-171	-370	-494	5	208	-160	-46	-196	408	-68	-179	-339	19	195	-221	-47	-73	-45	601	67	-56	-58	-581	-60	-214	-454	237	4	-115	7	71	-130	-27 | q_418
-129	-205	-737	-72	-39	-203	-187	-256	397	-283	-155	-150	-255	151	-174	-6	-158	-101	552	179	-76	-133	-410	-55	-177	-470	57	-48	-147	-78	148	-90	-188 | q_854
138	148	-235	-4	105	-279	170	-155	85	320	258	32	23	-51	-89	194	107	-43	46	-74	72	-50	-388	51	-134	114	-126	-86	-198	-82	336	255	22 | q_285
-153	218	812	297	73	146	96	-132	378	-79	-34	-296	651	82	126	-291	205	-144	-143	-264	-38	418	-324	-96	-208	-301	427	-197	299	221	-210	68	388 | q_246
-165	228	654	175	112	98	-35	-129	372	-45	45	-280	528	29	-19	-178	204	-225	-239	-318	-161	318	-260	37	-180	-288	230	-140	451	231	-144	129	267 | q_418
175	-31	-39	81	3	-227	103	-235	121	333	140	-158	348	-7	3	77	210	69	206	-17	-7	34	-459	-45	-65	179	183	66	-195	15	388	154	174 | q_151
-139	133	100	191	-389	82	-96	-32	-207	27	177	163	-382	8	-132	-89	7	74	-239	25	-460	98	169	-142	41	85	-190	-138	-315	-311	332	400	-58 | q_645
127	137	-153	-50	119	-266	76	-138	-4	213	246	76	94	-34	-34	174	127	-19	193	-89	57	27	-414	19	-59	92	-129	-103	-202	-77	367	276	26 | q_854
-112	-412	-558	-31	146	-229	-80	-161	294	-4	-165	-263	74	249	-219	-20	-45	-130	548	30	-52	-80	-590	16	-230	-469	204	-10	-150	25	64	-215	-100 | q_246
153	147	-164	-43	143	-281	111	-104	-6	221	261	18	151	-11	-18	205	181	18	189	-123	126	0	-367	15	-55	130	-52	-90	-238	-72	307	274	-5 | q_876
-204	171	583	166	114	165	-59	-124	381	45	-14	-233	412	-20	-68	-174	209	-259	-86	-281	-72	383	-268	-33	-210	-303	193	-278	427	180	-37	86	216 | q_151
-180	215	604	173	124	137	-51	-74	370	-63	42	-226	460	-22	-27	-153	162	-280	-203	-299	-124	332	-228	4	-206	-303	220	-171	462	183	-103	170	246 | q_645
-186	-219	-650	-39	-36	-232	-104	-296	413	-167	-74	-196	-162	168	-186	-27	-143	-109	527	155	33	-141	-505	-91	-204	-446	87	-115	-114	-43	134	-139	-163 | q_151
-141	216	813	298	19	153	14	-80	393	-35	-71	-278	550	77	162	-241	199	-227	-151	-265	-49	427	-268	-95	-202	-285	417	-177	331	194	-137	138	439 | q_462
145	38	-151	35	87	-315	185	-133	56	279	217	-20	199	-21	15	166	204	29	224	-109	164	-24	-501	-24	-79	155	-65	-131	-211	-22	331	232	46 | q_645
-55	112	37	214	-244	85	8	-84	56	278	-1	223	-372	-16	-100	-101	102	29	-22	-23	-576	87	55	-177	-133	141	-158	-286	-197	-226	387	471	23 | q_246
89	130	-204	-21	103	-260	85	-146	31	202	260	26	71	-54	-33	194	156	11	206	-108	107	25	-404	23	-49	91	-119	-122	-207	-95	389	284	24 | q_246
-95	161	37	161	-221	16	2	-15	64	367	-1	108	-370	-10	-74	-128	31	4	-9	-31	-606	60	105	-156	-179	74	-179	-204	-136	-259	310	563	76 | q_462
-111	-359	-697	-68	-6	-232	-76	-262	447	-155	-112	-206	-249	93	-203	-21	-175	-85	439	196	89	-208	-523	-124	-243	-420	167	-107	-168	-13	73	-176	-178 | q_876
195	-44	-30	93	-24	-299	102	-238	108	224	214	-223	394	-17	81	84	178	122	146	2	34	0	-553	-74	-16	209	185	101	-250	65	349	208	217 | q_208
-75	118	48	161	-224	88	9	-95	96	360	1	167	-417	-38	-143	-111	29	32	-11	2	-507	107	99	-168	-157	101	-180	-306	-208	-279	387	457	48 | q_285
-78	133	161	254	-394	90	-121	-18	-257	89	212	140	-340	-5	-132	-39	27	-26	-301	9	-378	110	119	-139	-12	130	-218	-191	-320	-292	349	438	-123 | q_854
-49	164	-17	219	-242	107	17	-45	37	276	-18	198	-446	-57	-90	-100	111	33	33	-10	-571	97	148	-173	-107	181	-230	-253	-192	-282	427	551	19 | q_462
-99	-399	-630	-96	217	-159	-36	-112	241	-41	-185	-256	54	198	-237	-7	-109	-103	634	103	-61	-91	-503	7	-147	-442	178	-10	-104	-94	105	-152	-93 | q_876
-129	237	868	287	58	93	-9	-125	381	-1	7	-384	698	126	77	-258	199	-144	-136	-262	-175	391	-370	-48	-199	-269	403	-137	253	255	-165	50	458 | q_285
-205	-216	-666	-64	1	-244	-133	-273	465	-188	-170	-116	-218	185	-156	-34	-163	-118	522	160	0	-139	-470	-63	-191	-481	176	-38	-88	-75	117	-71	-112 | q_285
-44	121	65	175	-247	65	15	-20	76	269	-13	131	-373	-64	-92	-133	111	40	25	-33	-563	59	69	-219	-160	128	-188	-263	-158	-217	341	536	12 | q_462
-120	183	701	138	205	91	-60	-162	373	-23	102	-279	480	-7	-54	-197	229	-207	-275	-345	-100	325	-279	-20	-170	-236	259	-181	447	200	-143	136	262 | q_559
-197	205	577	191	141	120	-2	-134	410	21	53	-243	412	-15	-59	-163	199	-219	-217	-300	-92	354	-235	5	-212	-260	197	-224	413	206	-99	97	245 | q_645
-158	144	592	195	116	116	-16	-128	399	-17	32	-283	435	-3	-21	-148	195	-228	-306	-313	-45	332	-216	-37	-215	-245	284	-228	489	165	-132	128	286 | q_462
-49	155	75	244	-340	62	-183	-120	-320	72	223	119	-352	34	-137	-50	26	38	-328	-31	-446	108	179	-116	30	150	-232	-189	-308	-362	355	359	-105 | q_208
-203	192	801	349	124	115	17	-160	347	16	-69	-357	662	122	114	-272	187	-131	-176	-258	-103	415	-371	-84	-182	-261	446	-178	374	201	-196	38	500 | q_559
-192	270	569	71	84	132	-97	-31	412	16	25	-144	329	-25	-72	-128	112	-304	-145	-268	-175	349	-145	6	-236	-335	167	-234	420	160	-44	252	258 | q_462
241	-33	-14	53	-37	-286	110	-208	69	268	233	-204	388	8	33	95	204	54	188	-35	12	-17	-503	-44	-42	188	173	75	-283	29	386	105	142 | q_208
-198	-228	-703	-125	-7	-252	-158	-244	385	-223	-119	-114	-253	157	-175	-21	-182	-116	603	187	80	-178	-480	-34	-137	-483	73	-46	-114	-68	131	-59	-200 | q_559
171	65	-224	-17	128	-264	170	-148	1	249	215	37	140	-12	-5	215	173	-17	175	-102	100	-13	-460	33	-47	117	-56	-68	-192	-61	373	201	4 | q_418
218	-69	-41	124	-27	-221	106	-237	89	179	220	-103	267	-108	30	85	221	105	139	-31	29	12	-508	-88	-36	257	113	39	-276	29	425	189	146 | q_645
-175	-230	-668	-101	8	-228	-169	-242	400	-234	-131	-146	-206	150	-178	-23	-167	-114	541	155	-3	-135	-488	-79	-200	-507	103	-73	-111	-57	110	-20	-180 | q_876
-167	240	788	319	124	121	28	-121	388	-19	-68	-351	625	106	78	-303	162	-136	-81	-257	-193	445	-308	-68	-215	-316	365	-199	222	207	-201	70	411 | q_208
-161	-292	-766	-123	-58	-226	-128	-222	406	-211	-167	-146	-286	143	-184	-47	-136	-103	600	192	-19	-184	-476	-57	-156	-473	125	-15	-165	-38	161	-147	-187 | q_208
-219	284	535	104	78	123	-94	-84	402	14	17	-215	390	33	-95	-145	76	-293	-207	-219	-204	317	-177	37	-227	-361	221	-207	434	161	-104	111	251 | q_285
-130	116	9	224	-419	71	-94	-54	-228	124	212	190	-419	-9	-116	-9	-47	-12	-385	71	-362	34	183	-103	49	138	-156	-145	-254	-309	338	370	-58 | q_645
-145	-234	-754	-167	-69	-213	-147	-216	435	-168	-141	-85	-322	121	-171	24	-189	-157	507	203	1	-201	-388	-61	-190	-495	118	-49	-129	-30	126	-124	-214 | q_876
-139	195	770	286	98	73	-23	-113	421	14	-83	-309	616	138	83	-286	173	-204	-86	-266	-212	412	-351	-18	-244	-333	396	-114	252	238	-166	36	459 | q_645
-171	222	854	260	74	108	35	-119	405	15	-48	-345	650	129	109	-331	212	-163	-156	-246	-171	398	-320	-52	-166	-279	485	-56	326	234	-193	67	480 | q_285
-72	84	23	231	-463	133	-82	-58	-329	134	159	182	-421	0	-156	-15	19	7	-358	50	-453	71	152	-122	29	97	-248	-195	-306	-321	380	312	-134 | q_854
-88	-400	-560	-66	157	-211	-45	-177	290	-56	-89	-280	32	192	-256	-36	-90	-92	564	79	-12	-146	-563	0	-186	-396	185	-7	-162	-12	78	-237	-118 | q_559
-187	-401	-533	-31	193	-114	-92	-148	336	-84	-218	-288	-21	187	-220	1	-87	-55	602	102	-1	-72	-514	-20	-124	-430	247	5	-46	-24	95	-167	-31 | q_418
172	95	-149	5	92	-294	100	-208	-3	328	197	23	98	-12	13	160	191	67	240	-89	188	-11	-467	-23	-84	159	-112	-130	-264	-18	336	186	16 | q_285
-209	273	543	98	49	100	-34	-69	394	64	55	-242	432	4	-70	-190	128	-388	-263	-266	-160	323	-201	61	-274	-373	212	-196	489	185	-109	123	204 | q_876
-145	-263	-757	-98	2	-186	-98	-232	432	-236	-153	-190	-279	83	-212	-14	-173	-110	573	194	75	-147	-471	-120	-198	-479	102	-135	-127	-146	177	-109	-171 | q_285
-93	-265	-695	-26	-63	-208	-64	-240	396	-183	-117	-154	-194	182	-193	9	-142	-137	537	143	-31	-152	-489	-85	-255	-466	77	-137	-202	-47	151	-125	-203 | q_462
265	-39	-22	44	-17	-247	84	-208	125	270	189	-147	307	-83	-13	62	208	-5	221	-22	-7	10	-466	-57	-61	196	74	54	-252	-22	452	186	120 | q_151
100	120	-188	-54	52	-287	151	-117	60	252	249	43	61	-43	-12	158	119	-38	160	-72	81	-36	-434	19	-95	71	-86	-24	-215	-28	340	224	26 | q_559
-138	124	629	154	131	107	2	-168	384	100	63	-294	482	-30	-60	-193	252	-261	-191	-347	-34	355	-333	-22	-255	-284	209	-253	420	205	-59	97	248 | q_876
-247	190	899	320	76	102	90	-100	410	8	-50	-380	683	133	127	-340	241	-165	-167	-286	-30	441	-345	-57	-172	-299	516	-94	337	233	-227	121	461 | q_418
-93	164	87	137	-206	62	-37	-13	70	219	39	76	-313	-21	-104	-138	146	53	97	-55	-558	148	105	-149	-45	125	-211	-210	-197	-256	386	523	46 | q_151
240	-38	-108	21	22	-281	101	-191	91	230	186	-198	347	-38	53	65	166	93	231	12	-23	2	-473	-67	-44	166	149	97	-293	20	335	172	120 | q_246
-182	241	787	280	13	94	33	-118	389	3	-50	-317	631	87	131	-315	199	-234	-128	-276	-46	416	-323	-63	-258	-334	400	-177	358	237	-191	106	402 | q_462
115	164	-209	-45	82	-323	123	-137	60	332	231	-21	95	-6	9	173	150	-12	192	-87	109	-20	-377	32	-80	129	-91	-69	-176	-56	342	259	46 | q_418
-117	-381	-607	-19	268	-149	-22	-148	360	-101	-188	-282	-28	158	-212	-26	-85	-1	657	88	-23	-66	-517	-48	-191	-384	238	-5	-207	-15	51	-139	-92 | q_418
-175	217	884	359	86	101	32	-115	385	-4	-28	-379	722	163	104	-288	198	-136	-78	-276	-197	419	-369	-41	-205	-277	400	-136	245	238	-189	117	498 | q_854
-112	-236	-680	-102	10	-232	-111	-294	442	-169	-146	-150	-230	139	-149	-34	-125	-108	502	147	-3	-130	-454	-103	-196	-467	57	-91	-111	-38	110	-81	-181 | q_876
-104	170	58	212	-354	66	-100	-16	-234	138	162	213	-375	18	-92	-22	-23	-44	-287	33	-517	81	130	-55	34	109	-271	-126	-256	-309	373	467	-37 | q_876
-123	-376	-486	-39	170	-211	-76	-208	286	-16	-158	-305	64	202	-186	-74	-8	-5	606	37	-29	-67	-565	-56	-176	-389	172	-10	-82	25	63	-104	-63 | q_462
-172	206	645	111	162	105	-35	-112	389	12	40	-308	440	-13	-57	-210	222	-243	-146	-345	-126	351	-258	-13	-238	-338	197	-203	440	152	-99	130	238 | q_876
-80	133	16	182	-251	115	42	-24	63	256	12	170	-429	-64	-91	-130	73	24	0	11	-587	118	117	-155	-90	101	-213	-220	-235	-267	392	567	-15 | q_246
-36	81	-2	165	-227	44	60	-64	149	287	-37	83	-361	-53	-128	-138	110	56	6	-51	-476	82	60	-195	-193	77	-116	-303	-216	-266	327	436	49 | q_559
-97	195	-59	143	-246	88	20	-1	23	287	20	163	-398	-62	-119	-105	27	-2	44	40	-586	58	160	-150	-111	109	-200	-225	-180	-297	371	499	-49 | q_151
-205	227	571	172	161	152	-17	-122	363	-46	63	-248	448	-41	-47	-176	176	-224	-168	-294	-118	340	-243	23	-210	-265	180	-225	455	194	-112	133	203 | q_876
-42	96	96	183	-235	41	-10	-83	21	304	-4	166	-381	-2	-119	-149	92	61	-29	-50	-582	75	42	-188	-146	110	-174	-245	-245	-278	360	451	46 | q_285
